After every row comes roughly how far along a hidden order it lies, from 0 to 9.
[  8   0 -15  -2  -6 -10 -18  -2  12   1  14   4   1  -2   2  13 -27   9
  10   6  -9 -13  -5   5   0  11   1   6  -1  10 -18 -29 -17 -36 -11  16
 -21   8  -3  21  -5 -17   0   1  13   4  23  -5   3   0   9 -21  11   4
 -20  -5 -16  -9   7  -1   9  -8  -3 -11 -12  -7 -36  11   2 -11] | 2
[-27  -2  -9   8   7 -16  24   4  -7   5 -14  30  10   2 -13  -7  29  24
  -3   3  -1 -13  -4 -31   4  -2   4 -13   2  23  13  39  26  24   4 -27
  26   7   1  -9  33  26 -22 -16  21  -1  -1  14  -7  12  17 -11  -8   3
   1  -2   2  16  14  -7  -8  29   6   4   3  11  51  -6   4  19] | 7
[-14   1  -2   3   4  -1   9  -5 -10   1 -22  63   6  13   0  -7  18  14
   6  -5  -7   0  11   1  -5   2  14  -1  -1 -13  13  13  11  12   9 -34
  23  -5   3  -4  28  23 -10 -10   6 -13 -15   2  -4   6  -9   2 -18  16
   2   0  -2  10  -1  -7 -21  16   4  10   8   4  45 -11  -1  -4] | 9
[ 10   8  -2  -4  -2  14  -5 -13   3   1 -20  28 -15   7  24  12  -1  -2
 -20   1 -14   0   6  10  -3   5  -6   2 -10 -10 -22  -1   0 -14   5  -1
  -1 -20   0  10  -7 -13  -4  16   4  -5  -7 -16   2  25  -8  -4  -6  11
   9  -5  20 -19  -4  -2   2 -11 -10  24  21  10  25  -5   1   5] | 8
[  9   3 -11  -1  -6  -7 -21  -4  13   0   8  11  -2  -2   4  14 -23   5
   8   0  -5  -7  -7  14  -2   7  -1   8   2   1 -28 -31 -21 -34  -9   7
 -18   1  -2  18  -6 -15   3  15   2  10  22 -10   0   0   9 -15  13   2
 -12  -8 -13  -1   8  -1   5 -14  -8  -6  -8  -3 -40   9   2 -15] | 3
[  9  -2 -10  -2  -6  -4   4   6   4   7  30 -37   7  -8  -2   5 -21  -1
   2  10   7  -5  -6  -7   7   4  -4 -15  -6   5  13 -10  -4   8  -8  24
  -6   3  -7   5 -16  -7   5 -12  23  -6  18   9   7 -24  17   1   5  11
   1   7  -7  -9  -6   1  21  18  12 -14 -18 -18 -31  10  -1   9] | 0
[-11   5  -3   1   4  -3  14  -5  -8   3 -20  62   5   9   9  -8  17   8
   1  -4  -7   1  11   9  -4  -2  12  -2  -5 -15  10   9   5  11  13 -14
  17  -9   1   0  18  20  -7  -4  12 -12 -22   1  -2   5 -11   5 -18  17
   6   1   2   5  -1  -7 -17  15   1  15  18   4  39 -12  -3  -1] | 9
[  1  -9   9   2   3   2  19  12  -5  -1  23 -63   4  -9 -14  -7   1  -8
  -7   7  16   1  -5 -21   7  -6  -8  -8   2  18  26  28  14  31  -6   6
   8  10  -1 -19  -9  -1   1 -18  -8   2   1  12   3  -8  17   7   3 -12
   1   8   1   3  -4   7  11   8   9 -14 -16  -5   3   5   1  20] | 2
[  9  -1 -11  -3   1  -7   5   6   4   8  34 -25   9 -11  -2   1 -18   2
  -2  10   9  -5  -7  -2   9   4  -5 -20  -9   6  15 -13   0  13  -6  28
 -11   5  -8   6 -17  -8   5 -16  25  -3  20   5   9 -25  12  -2   7   6
   2   8 -14  -7  -4   3  18  12  12 -11 -21 -17 -32   6  -1  10] | 0
[-11 -10   5   0   7  -4  24  11  -7  -1  12 -61   5  -9 -19 -11  10   0
  -5   7  14  -4  -7 -30   8  -7 -11 -14   5  25  26  40  19  36  -4   1
  11  11   2 -20   0   0  -5 -19   0   7   0  13  -1  -4  16  -3   5 -24
   9   7   6   8   4   7   4  11  10  -7 -11   7  22   4   1  23] | 3
[  8   1 -14   2  -2  -3   9   7   8   9  26 -33   6  -8  -1   8 -19   0
  -4  15   6  -8  -7 -10   8   5  -2 -14 -10   6  12  -7   6   7 -10  17
  -9   8  -9   8 -15  -7   4 -15  26  -6  21   7   5 -22  20   3   6  18
  -3   7  -4 -15  -6   0  21  23  14 -13 -22 -18 -26  11   2  10] | 0

[  6  -1   3  -3  -5 -13   5  -1   2  13   9 -18  -3   2 -11  -4  -3   3
  -3] | 3
[ -2   9   9  -1 -23   3 -14  -5 -24  -3  13   0 -10  13  12  -4  -5   0
 -11] | 7
[ -6   9  14   2 -34   2 -15   1 -21  18  45  -9 -24  20 -13  -8 -13   3
  -8] | 5
[-12  23  11   3 -22   2 -25  -1 -27   9  36 -11  -9  21  11 -10  -4   1
  -7] | 8
[-11   6   2  -2  -6  15   2  -6 -14  -9  20  28  -8   4 -28   7   0  -6
   7] | 8
[ -8  22  13   5 -27   6 -26  -2 -25   2  14   1 -14  20  13 -10  -5   1
 -13] | 8
[  9 -25  -3 -13   6  -8  35 -14  -4  -7  -9  16  -5  -5  -7   0  -2  -8
   4] | 1
[  2   0   4   0 -27 -22   0  -3 -15  12  29 -27   5  15  42 -13  -1  -2
   2] | 4
[ -6  10   9   1 -14   8  -8   0 -15   5  24   3 -24  10 -22  -1 -10   4
  -5] | 6
[  3  -5   2   0   2  14   0  -1  11  -5 -18  35 -18  -4 -48  10  -3  -9
   0] | 5
[  6  -8   0 -13   3   2  25 -14 -10  -9 -22  31 -14  -3 -31   6  -5  -5
   2] | 4
[  7 -16   0  -4  -6  -3  15  -6   2  -2 -23  20  -5  -9 -15   6  -2  -5
   3] | 4
[  3   4  11   2  -8   3  -8   2  -7   1   3  -4  -8   4   4  -1  -5  -1
 -11] | 5
[  2  10   4  -5 -12 -11 -20   7  -1  21  36 -26 -10   5  20 -14 -10  17
 -11] | 3
[  6  -1   4  -8 -18 -17   6  -9 -12   0   4   2   4   1  18  -6   0  -6
   3] | 4
[ -8   1   1 -10 -20 -12   7  -9 -26   6  40 -16  -8  13  10 -11  -9   7
  -2] | 5
[ -9 -17 -16   4   7 -15  18  -2 -14  12  34 -29  17   8  20 -11   8  -3
  29] | 2
[ -4   3   5  -6 -13   3  16 -14 -46 -10  -3   7  -3  10  23  -5  -3   2
   3] | 6
[-15  18   1   4 -12  -9 -22   8  -9  22  51 -32   0  16  28 -14  -3  15
  -2] | 5
[ 12  -5  14  -6 -28   0  13 -11 -21 -11 -17  16 -14   3   7   6  -5 -13
  -9] | 6
[  3   4   4   1  -5   0   0  -2   4   2 -11  18  -7   1 -14  -1   0  -5
   1] | 4
[  7  13   9  -8  -9 -11  28 -21 -27  -9 -12  17  -3  12  -2  -5  -1 -12
   2] | 3
[ -6  -1   2  -2  -5  11 -10   5   4   8  22   2 -18   1 -23   2 -10   8
  -5] | 6
[  5  19  15   3 -22  -3 -12  -1 -10  -6   1   7  -7   3  14  -1   0  -9
 -11] | 6
[-13  17   4   1   8  10 -21   6 -10  -3   7   5  -6   3  -6   0   0   7
  -4] | 8
[-12  27  10   1   0   7 -23  -2 -21  -2  21  -2  -4  12   7  -6   0   4
  -4] | 9
[ 10 -13   4 -11 -16 -20  18  -9  -4  10   6 -19  -2   7 -11  -4  -4  -6
   6] | 2
[ -2   3  -2  -8   1 -12   8  -3  -6   5  23 -26   6   2  21  -7  -4   8
   0] | 4
[ 10  -4   6  -2 -27 -16   4  -5 -11   5  -4  -3   2   5  27  -6   0  -8
   0] | 3
[-14  -8   5  -4 -30  17 -30   7 -13  20  42  17 -30  11 -37   1 -16  15
  -6] | 9
[  8 -13   6  -2 -11  -4   8  -4   1  -3 -29  21  -6  -3  -6   5   0  -9
   0] | 4
[ 11 -32  -8 -13  10  -6  19  -4  11   8   5 -13  -7  -6 -38   3  -8  -2
   6] | 0
[ 17  -9   4  -5 -11 -19  -4   2  17  19  -8 -22 -13   3 -13  -4  -9  -2
 -11] | 0
[  3 -14  -3  -6  -1  -8  15  -5   7   6  -1   7  -5  -3 -24   1  -2  -2
   9] | 3
[  2  -1   3  -6  -8  -5  11  -7  -5   5  -1  11 -11   3 -23  -1  -6   2
   1] | 4
[-16  10   4  -3 -25   7   0 -13 -35 -11  33  23  -9  14  -4  -2  -2  -6
   5] | 9
[  7 -19  10 -11 -30   4  21 -13 -23  -4  -5  28 -18   5 -25   6  -7 -12
   1] | 5
[  1 -16  -4 -10  -8 -10  14 -11  -7   7   3  -2  -7   9 -23  -2  -6  -3
   6] | 3
[-15   9  -5  -7  13   4   2  -5  -4   4  39  -9  -4   1 -14  -6  -4  10
   5] | 6
[  4   3   5 -11 -23 -16  -3  -8 -19  10  28 -21  -6  10  23 -13  -9   7
 -10] | 4
[-23   5  -6  -4  -2  14 -13  -8 -12   6  54 -17  -7   9 -21  -4  -6  15
   6] | 9
[ -5 -16  -4 -12 -17  -5  23 -17 -21  -2  13  21 -13   7 -32  -3  -5  -4
  13] | 3
[ 14  -8   7 -11 -24 -18  21 -15  -7   2 -11  14  -5   2 -11   0  -3  -8
   1] | 2
[  0   9   4 -10 -27 -19   3  -5 -24   2  45 -19  -3  12  19 -11  -6   2
   1] | 4
[-15  10  -5  -8   7  10   1  -5  -7   5  40  -3 -11   5 -27  -4  -8  15
   3] | 6
[ -1   3  -3  -2   7   0   7  -1  15  -1  -3  17  -7  -3 -28   3   0  -2
   7] | 3
[  1  12  10   2   3   7 -13   5  -1  -4 -10  10 -10  -4  -2   3  -2   2
 -10] | 6
[  2   4  10  -5 -16   9   2  -4 -22  -8  -5  26 -12   0  -1   3  -4  -3
  -6] | 6
[  5   3   4   1   3   0 -18  11  22   4  -1   4  -2  -8  -8   4   0   2
  -8] | 5
